Below is a small trained network, with its code and all its weights. Each question gives an input and a class and asks what happens when units are switched off, that is, made to give their printed mean instead of their output.

import numpy as np


def w(rows, s, z=0):
    codes = np.array(rows[::2]) - 128.0
    scale = np.full(codes.shape[1], s)
    scale[-1] = z or s
    return codes * scale


def f(y):
    return np.maximum(y, 0)


def log_softmax(a):
    a = a - a.max(-1, keepdims=True)
    return a - np.log(np.exp(a).sum(-1, keepdims=True))


def net(x, mask):
    res = np.array(x, float).reshape(1, 8) / 4 @ E
    y = f(res @ A[0][:, :-1].T + A[0][:, -1])
    res = res + np.where(mask, y, B[0][:, -1]) @ B[0][:, :-1]
    return log_softmax(res[-1] @ U[:, :-1].T + U[:, -1])


A, B = {}, {}
E = w([
[68,253,221,153,101,65,172,188,140],'x0',
[101,126,73,177,105,159,73,116,27],'x1',
[181,119,146,178,117,119,130,196,190],'x2',
[162,45,137,106,43,145,190,81,48],'x3',
[140,117,31,29,23,70,115,143,137],'x4',
[172,112,2,99,172,175,196,200,115],'x5',
[113,151,119,141,61,243,155,215,121],'x6',
[174,62,155,212,152,50,115,148,130],'x7',
],0.0081)
A[0] = w([
[89,169,172,71,53,167,146,95,117,101],'neuron 1',
[154,144,2,39,121,148,113,154,162,233],'neuron 2',
[91,227,132,91,208,169,211,147,150,78],'neuron 3',
[156,144,205,133,57,140,154,117,101,58],'neuron 4',
[143,141,194,112,126,72,148,93,206,132],'neuron 5',
[147,109,103,171,162,114,106,162,123,87],'neuron 6',
[170,76,130,121,163,174,129,140,177,150],'neuron 7',
[86,155,198,230,209,143,17,98,125,113],'neuron 8',
[142,116,225,181,75,127,182,142,124,90],'neuron 9',
[88,145,54,69,99,134,64,143,132,172],'neuron 10',
[81,142,152,80,63,174,152,83,99,107],'neuron 11',
[160,40,122,65,163,141,122,102,67,91],'neuron 12',
[134,146,163,177,162,179,129,143,104,168],'neuron 13',
[137,119,93,128,64,115,110,160,102,67],'neuron 14',
[177,77,63,139,110,170,162,166,92,100],'neuron 15',
[149,80,154,117,96,47,146,95,134,136],'neuron 16',
[97,158,187,114,150,32,86,104,165,94],'neuron 17',
[73,141,160,83,56,159,119,89,136,174],'neuron 18',
[157,25,71,154,108,141,131,58,63,3],'neuron 19',
[160,123,194,170,90,123,152,164,129,30],'neuron 20',
[197,52,139,105,149,191,178,136,171,131],'neuron 21',
[120,113,152,83,36,127,143,181,107,118],'neuron 22',
],0.0097,0.0033)
B[0] = w([
[97,170,127,89,36,110,118,150,102,182],'neuron 1',
[143,154,102,112,129,210,56,121,109,226],'neuron 2',
[83,195,116,186,113,76,253,209,122,207],'neuron 3',
[65,137,73,102,106,121,134,72,129,165],'neuron 4',
[161,67,136,60,162,116,141,119,155,201],'neuron 5',
[119,129,173,143,67,96,129,92,111,160],'neuron 6',
[119,101,107,126,167,133,63,85,130,180],'neuron 7',
[63,137,146,233,131,193,46,126,61,249],'neuron 8',
[90,86,73,107,155,168,83,110,116,187],'neuron 9',
[196,83,109,38,148,216,86,126,138,184],'neuron 10',
[91,179,108,58,75,139,150,108,129,182],'neuron 11',
[91,102,191,54,143,71,151,147,146,205],'neuron 12',
[59,142,108,149,114,82,124,132,95,183],'neuron 13',
[190,125,126,169,129,115,133,190,194,163],'neuron 14',
[192,50,149,69,157,112,113,100,198,204],'neuron 15',
[121,126,130,89,147,145,167,179,183,185],'neuron 16',
[182,13,116,72,203,74,118,113,153,212],'neuron 17',
[127,149,130,22,77,131,95,84,58,181],'neuron 18',
[76,113,220,54,134,58,233,177,105,221],'neuron 19',
[104,104,105,147,151,125,108,72,119,166],'neuron 20',
[174,56,84,145,232,151,111,120,195,197],'neuron 21',
[168,131,136,127,72,176,131,145,154,179],'neuron 22',
],0.0079,0.014)
U = w([
[142,137,112,192,169,83,232,156,183,99],'0',
[117,225,67,78,23,204,112,102,90,137],'1',
[78,129,142,193,124,166,2,13,66,168],'2',
[122,213,111,224,178,176,113,96,65,2],'3',
[47,184,193,204,88,124,180,206,78,111],'4',
[232,166,144,172,48,186,64,176,159,117],'5',
[161,106,199,49,128,70,174,103,136,126],'6',
[179,68,95,114,218,179,28,75,141,178],'7',
],0.0077,0.0041)

Each question gives the input, the list of numbers given to net, and the class t.
The units are the neurons (one row each of A and B). Each row of codes is followed by its name. A weight is (code - 128) times the scale printed after its matrix; where a second scale follows, it is the last column's (A, B and U).
mask holds one flag per neuron, in row order. A switched-off neuron (its flag False) gives its mean, the last column of its row in B, instead of its output. The means were averaged over made-up inputs and are rounded, as every weight is.
A unit's drop is (log p(t) with every unit on - log p(t) with that unit switched off) / (log p(t) with every unit on - log p(t) with every unit switched off).
The circuit of an input: a set's keep is (log p(t) with only the set's units on - log p(t) with every unit switched off) / (log p(t) with every unit on - log p(t) with every unit switched off). Starting from the 12 units with the biggest drops (on a tie, the unit counted first), units are removed one at a time, each time the one whose removal leaves the highest keep (on an exact tie, the one counted first), for as long as the keep stays at least 0.8.
units of the circuit, in order: the units of the circuit, biggest drop first
top k neurons: the k neurons with the biggest drops, biggest first
drop of u: that unit's drop, to one decimal
input [4,4,5,-8,1,3,-4,4], class 2: units of the circuit, in order	(neuron 8; neuron 21)
input [-2,-7,6,0,-7,2,8,-7], class 0: top 2 neurons	(neuron 3; neuron 21)
input [8,-1,-3,-5,-4,-5,-1,4], class 2: units of the circuit, in order	(neuron 8)
input [2,-3,-4,-4,-4,-2,-2,0], class 4: units of the circuit, in order	(neuron 3; neuron 8)
input [3,-7,-5,1,-1,8,0,-4], class 1: top 2 neurons	(neuron 2; neuron 19)
input [-3,5,-6,2,2,-6,8,4], class 1: units of the circuit, in order	(neuron 17; neuron 11)
input [5,0,3,7,1,2,2,5], class 0: top 3 neurons	(neuron 2; neuron 8; neuron 10)
input [-5,-3,0,8,-4,4,-5,-3], class 6: top 2 neurons	(neuron 19; neuron 12)
input [5,6,2,-4,-3,-3,-2,-8], class 4: top 2 neurons	(neuron 3; neuron 2)
input [-8,-7,-7,1,2,-1,6,-4], class 1: top 2 neurons	(neuron 11; neuron 17)
input [-7,5,7,-8,4,-2,-5,6], class 2: units of the circuit, in order	(neuron 8; neuron 6)
input [-7,-1,8,6,-5,-2,-7,4], class 6: top 3 neurons	(neuron 19; neuron 12; neuron 2)
input [3,0,2,-8,-2,-2,-2,0], class 3: units of the circuit, in order	(neuron 3; neuron 19; neuron 15)
input [2,-2,5,3,-1,-3,-8,-4], class 7: top 3 neurons	(neuron 19; neuron 3; neuron 12)
input [-6,-3,3,-1,-7,-5,-4,-7], class 2: units of the circuit, in order	(neuron 8)
input [-3,0,-8,-2,-7,3,-2,4], class 2: top 2 neurons	(neuron 8; neuron 3)
input [-7,-4,1,6,8,5,-4,2], class 6: top 2 neurons	(neuron 19; neuron 12)
input [2,-8,7,-8,8,5,-3,-7], class 7: top 2 neurons	(neuron 2; neuron 10)
input [-7,6,0,-3,-5,2,-7,6], class 2: top 2 neurons	(neuron 8; neuron 3)
input [-8,4,-6,-5,-7,-7,-6,-4], class 2: units of the circuit, in order	(neuron 8)
input [8,-8,-2,3,-4,1,4,4], class 0: top 2 neurons	(neuron 3; neuron 8)
input [-5,1,-5,3,-6,1,3,2], class 6: drop of neuron 2	0.1
input [3,-5,0,-3,-5,1,-3,-1], class 0: drop of neuron 5	0.2
input [-7,6,3,-2,1,0,-7,0], class 6: drop of neuron 12	0.2
